Here is a tiny trained network, its code and every weight. The questions are about switching its units off for an input and a class, where a switched-off unit gives its printed mean instead of its output.

import numpy as np


def w(rows, s, z=0):
    codes = np.array(rows[::2]) - 128.0
    scale = np.full(codes.shape[1], s)
    scale[-1] = z or s
    return codes * scale


def norm(h):
    return h / np.sqrt((h * h).mean(-1, keepdims=True) + 1e-5)


def f(y):
    return y / 2 * (1 + np.tanh(0.7978845608 * (y + 0.044715 * y**3)))


def log_softmax(a):
    a = a - a.max(-1, keepdims=True)
    return a - np.log(np.exp(a).sum(-1, keepdims=True))


def net(x, mask):
    res = np.array(x, float).reshape(1, 5) / 4 @ E
    u = 0
    for l in range(3):
        y = f(norm(res) @ A[l][:, :-1].T + A[l][:, -1])
        res = res + np.where(mask[u : u + 4], y, B[l][:, -1]) @ B[l][:, :-1]
        u += 4
    return log_softmax(norm(res)[-1] @ U[:, :-1].T + U[:, -1])


A, B = {}, {}
E = w([
[167,24,139,144],'x0',
[254,102,83,80],'x1',
[139,24,210,108],'x2',
[56,157,136,29],'x3',
[37,40,55,134],'x4',
],0.0057)
A[0] = w([
[106,213,5,117,4],'0.n0',
[232,192,68,215,114],'0.n1',
[238,59,202,35,16],'0.n2',
[254,105,109,210,50],'0.n3',
],0.0078,0.003)
B[0] = w([
[135,139,68,19,198],'0.n0',
[210,176,119,147,251],'0.n1',
[189,43,216,1,246],'0.n2',
[86,154,199,187,226],'0.n3',
],0.01,0.0029)
A[1] = w([
[151,173,127,82,104],'1.n0',
[2,229,187,72,3],'1.n1',
[41,128,99,70,25],'1.n2',
[145,105,170,132,79],'1.n3',
],0.0081,0.004)
B[1] = w([
[91,58,68,101,167],'1.n0',
[72,254,251,162,250],'1.n1',
[193,137,231,222,178],'1.n2',
[185,114,123,72,133],'1.n3',
],0.007,0.0025)
A[2] = w([
[64,53,84,171,33],'2.n0',
[111,218,179,45,174],'2.n1',
[2,28,83,160,1],'2.n2',
[125,79,236,182,109],'2.n3',
],0.0081,0.0025)
B[2] = w([
[99,108,127,184,146],'2.n0',
[11,110,164,167,254],'2.n1',
[146,81,69,254,184],'2.n2',
[147,132,44,73,228],'2.n3',
],0.0086,0.0038)
U = w([
[122,199,24,69,129],'0',
[178,24,198,65,207],'1',
[149,111,93,157,1],'2',
[94,41,86,254,161],'3',
[237,202,157,221,143],'4',
[13,202,187,166,167],'5',
],0.017,0.0069)

Each question gives the input, the list of numbers given to net, and the class t.
The units are the neurons (one row each of A and B). Each row of codes is followed by its name. A weight is (code - 128) times the scale printed after its matrix; where a second scale follows, it is the last column's (A, B and U).
mask holds one flag per neuron, layer by layer. A switched-off neuron (its flag False) gives its mean, the last column of its row in B, instead of its output. The means were averaged over made-up inputs and are rounded, as every weight is.
A unit's drop is (log p(t) with every unit on - log p(t) with that unit switched off) / (log p(t) with every unit on - log p(t) with every unit switched off).
unit that matters most: the unit with the biggest drop
top k neurons: the k neurons with the biggest drops, biggest first
top k neurons in layer l: the k neurons of layer l with the biggest drops, biggest first
drop when u is switched off: that unit's drop, to one decimal
input [6,-3,-2,2,-5], class 1: unit that matters most -> 1.n1
input [-5,1,-1,0,8], class 3: top 2 neurons -> (0.n1; 2.n2)
input [7,3,-4,8,3], class 3: top 4 neurons -> (0.n2; 0.n1; 2.n2; 1.n3)
input [3,-8,-3,0,4], class 3: top 3 neurons -> (2.n2; 0.n3; 0.n0)
input [0,-5,6,-5,-1], class 3: top 2 neurons in layer 2 -> (2.n2; 2.n0)
input [-6,-1,-8,-2,-4], class 0: top 2 neurons -> (0.n0; 0.n1)
input [8,-6,8,7,7], class 3: top 2 neurons -> (2.n2; 0.n2)
input [-6,4,-2,8,-2], class 5: top 2 neurons in layer 2 -> (2.n1; 2.n3)
input [-8,-4,-7,-8,-1], class 0: drop when 2.n3 is switched off -> -0.1
input [1,3,3,6,8], class 3: drop when 2.n2 is switched off -> 0.1
input [-3,-5,6,0,7], class 3: drop when 0.n2 is switched off -> 0.0
